[[150 102 106 106 148 152 103 105 107 101 108 105]
 [149 103 107 107 147 151 104 107 109 101 109 107]
 [107 154 150 150 108 105 153 150 148 155 148 150]
 [106 155 149 150 109 104 152 151 147 156 148 149]]
|
[[106 155 149 150 109 104 152 151 147 156 148 149]
 [150 102 106 106 148 152 103 105 107 101 108 105]
 [149 103 107 107 147 151 104 107 109 101 109 107]
 [107 154 150 150 108 105 153 150 148 155 148 150]]

[[131 154 131 136 147 120 125 128 116 138 115]
 [127 143 127 149 142 128 125 116 116 123 136]]
|
[[127 143 127 149 142 128 125 116 116 123 136]
 [131 154 131 136 147 120 125 128 116 138 115]]

[[128 142 127 144 132 123 134 124]
 [125 120 120 119 127 108 132 125]
 [138 143 109 131 124 122 119 121]
 [130 120 124 115 108 134 129 121]
 [125 126 102 130 115 125 129 121]]
|
[[125 126 102 130 115 125 129 121]
 [128 142 127 144 132 123 134 124]
 [125 120 120 119 127 108 132 125]
 [138 143 109 131 124 122 119 121]
 [130 120 124 115 108 134 129 121]]

[[128 144 132 101 120 110 124 157 104 129 113 117 137 146]
 [136 124 108 111 120 117 119 104 126 132 157 103 112 103]
 [109 105 125 100 118 135 132 141 134 131 150 123 113 146]]
|
[[109 105 125 100 118 135 132 141 134 131 150 123 113 146]
 [128 144 132 101 120 110 124 157 104 129 113 117 137 146]
 [136 124 108 111 120 117 119 104 126 132 157 103 112 103]]

[[115 115]
 [117 117]
 [150 150]
 [116 116]
 [115 115]
 [112 112]
 [130 130]
 [119 119]
 [149 149]
 [141 141]
 [136 137]
 [152 152]]
|
[[152 152]
 [115 115]
 [117 117]
 [150 150]
 [116 116]
 [115 115]
 [112 112]
 [130 130]
 [119 119]
 [149 149]
 [141 141]
 [136 137]]

[[108 144 137 113 118 105 105 133 133 115 117 102]
 [108 151 148 109 113 107 103 145 142 112 114 101]
 [146 111 120 141 136 149 151 121 125 137 136 154]
 [145 111 120 142 136 148 152 119 124 138 136 156]]
|
[[145 111 120 142 136 148 152 119 124 138 136 156]
 [108 144 137 113 118 105 105 133 133 115 117 102]
 [108 151 148 109 113 107 103 145 142 112 114 101]
 [146 111 120 141 136 149 151 121 125 137 136 154]]
---
[[136 127]
 [113 150]
 [112 141]]
|
[136 150]

[[100 125]
 [101 123]
 [136 118]
 [123 146]
 [117 108]]
|
[100 123]

[[109 107 152]
 [128 110 124]
 [107 111 138]
 [119 152 146]]
|
[109 110 138]

[[118 143]
 [104 128]
 [118 125]
 [142 134]
 [142 134]]
|
[118 128]

[[142 124 147]
 [138 116 152]
 [142 125 145]]
|
[142 116 145]

[[110 121 124 124]
 [106 118 124 122]
 [117 123 125 126]
 [146 136 131 133]
 [144 135 131 132]]
|
[110 118 125 133]
---
[[139 153 125]
 [135 104 126]
 [103 128 136]
 [145 108 123]]
|
[[135 104 126]
 [103 128 136]]

[[127 126 124]
 [134 141 135]
 [150 153 138]]
|
[[134 141 135]
 [150 153 138]]

[[144 120 104 118]
 [112 123 145 128]
 [110 128 148 138]]
|
[[112 123 145]
 [110 128 148]]

[[134 143 129 119]
 [126 155 130 116]
 [121 158 131 116]
 [131 150 132 119]]
|
[[126 155 130]
 [121 158 131]]

[[103 144 104 152 105]
 [102 102 151 154 103]
 [153 105 118 120 154]
 [129 135 140 115 147]]
|
[[102 102 151]
 [153 105 118]]

[[141 136 132 136]
 [152 132 133 143]
 [147 133 133 134]]
|
[[152 132 133]
 [147 133 133]]
---
[[120 152]
 [134 128]
 [141 127]
 [131 141]]
|
[[120 152]
 [134 128]]

[[111 120 126]
 [110 120 125]
 [118 124 125]
 [156 140 134]
 [143 135 131]]
|
[[111 120]
 [110 120]]

[[106 145 153 119 117]
 [143 148 124 103 117]
 [106 144 153 133 117]]
|
[[106 145]
 [143 148]]

[[136 118]
 [150 151]
 [129 128]]
|
[[136 118]
 [150 151]]

[[101 116 123 122]
 [152 138 133 133]
 [154 140 133 135]]
|
[[101 116]
 [152 138]]

[[108 121 105]
 [141 128 153]]
|
[[108 121]
 [141 128]]

[[127 120 128 132]
 [128 144 130 118]
 [137 120 102 144]
 [131 111 125 129]]
|
[[127 120]
 [128 144]]
---
[[108 147 127]
 [133 150 123]
 [141 122 113]
 [125 123 114]
 [146 109 116]
 [137 126 143]
 [114 120 149]
 [127 141 137]
 [112 141 146]
 [144 113 111]
 [137 115 140]
 [131 131 109]]
|
[[131 131 109]
 [108 147 127]
 [133 150 123]
 [141 122 113]
 [125 123 114]
 [146 109 116]
 [137 126 143]
 [114 120 149]
 [127 141 137]
 [112 141 146]
 [144 113 111]
 [137 115 140]]

[[132 129 118 128 121 128 127]
 [128 127 128 125 128 126 128]
 [132 124 125 131 129 133 128]
 [123 137 135 128 129 124 129]
 [119 151 141 132 131 121 129]
 [129 129 126 125 127 125 128]
 [126 132 129 128 127 126 128]
 [129 127 127 125 128 126 128]
 [128 128 127 125 127 125 128]
 [138 118 116 121 123 127 128]]
|
[[138 118 116 121 123 127 128]
 [132 129 118 128 121 128 127]
 [128 127 128 125 128 126 128]
 [132 124 125 131 129 133 128]
 [123 137 135 128 129 124 129]
 [119 151 141 132 131 121 129]
 [129 129 126 125 127 125 128]
 [126 132 129 128 127 126 128]
 [129 127 127 125 128 126 128]
 [128 128 127 125 127 125 128]]

[[136 136 127 132 142 109 112 119 121 130 127 120 141 138 106]
 [124 115 108 105 120 116 141 130 137 134 128 136 111 110 128]]
|
[[124 115 108 105 120 116 141 130 137 134 128 136 111 110 128]
 [136 136 127 132 142 109 112 119 121 130 127 120 141 138 106]]

[[118 134 132 122 110 156 150 115 132 102]
 [156 120 109 123 126 139 147 146 141 142]
 [140 133 118 122 112 140 133 141 119 130]]
|
[[140 133 118 122 112 140 133 141 119 130]
 [118 134 132 122 110 156 150 115 132 102]
 [156 120 109 123 126 139 147 146 141 142]]

[[118 126 121 104 130]
 [134 119 128 121 122]
 [141 142 125 130 134]]
|
[[141 142 125 130 134]
 [118 126 121 104 130]
 [134 119 128 121 122]]

[[106 127 127 100 134 147 137 150 118 151 150 149 153]
 [103 136 121 143 136 148  98 118 104  99 119 122 147]
 [139 137 150 151 130 151 108 134 151 110 113 145 121]]
|
[[139 137 150 151 130 151 108 134 151 110 113 145 121]
 [106 127 127 100 134 147 137 150 118 151 150 149 153]
 [103 136 121 143 136 148  98 118 104  99 119 122 147]]

[[126 103 125 126 133 115]
 [136 130 126 127 109 148]
 [141 123 139 139 115 112]
 [141 138 133 144 111 131]
 [124 119 143 112 112 130]
 [137 121 106 142 135 133]]
|
[[137 121 106 142 135 133]
 [126 103 125 126 133 115]
 [136 130 126 127 109 148]
 [141 123 139 139 115 112]
 [141 138 133 144 111 131]
 [124 119 143 112 112 130]]
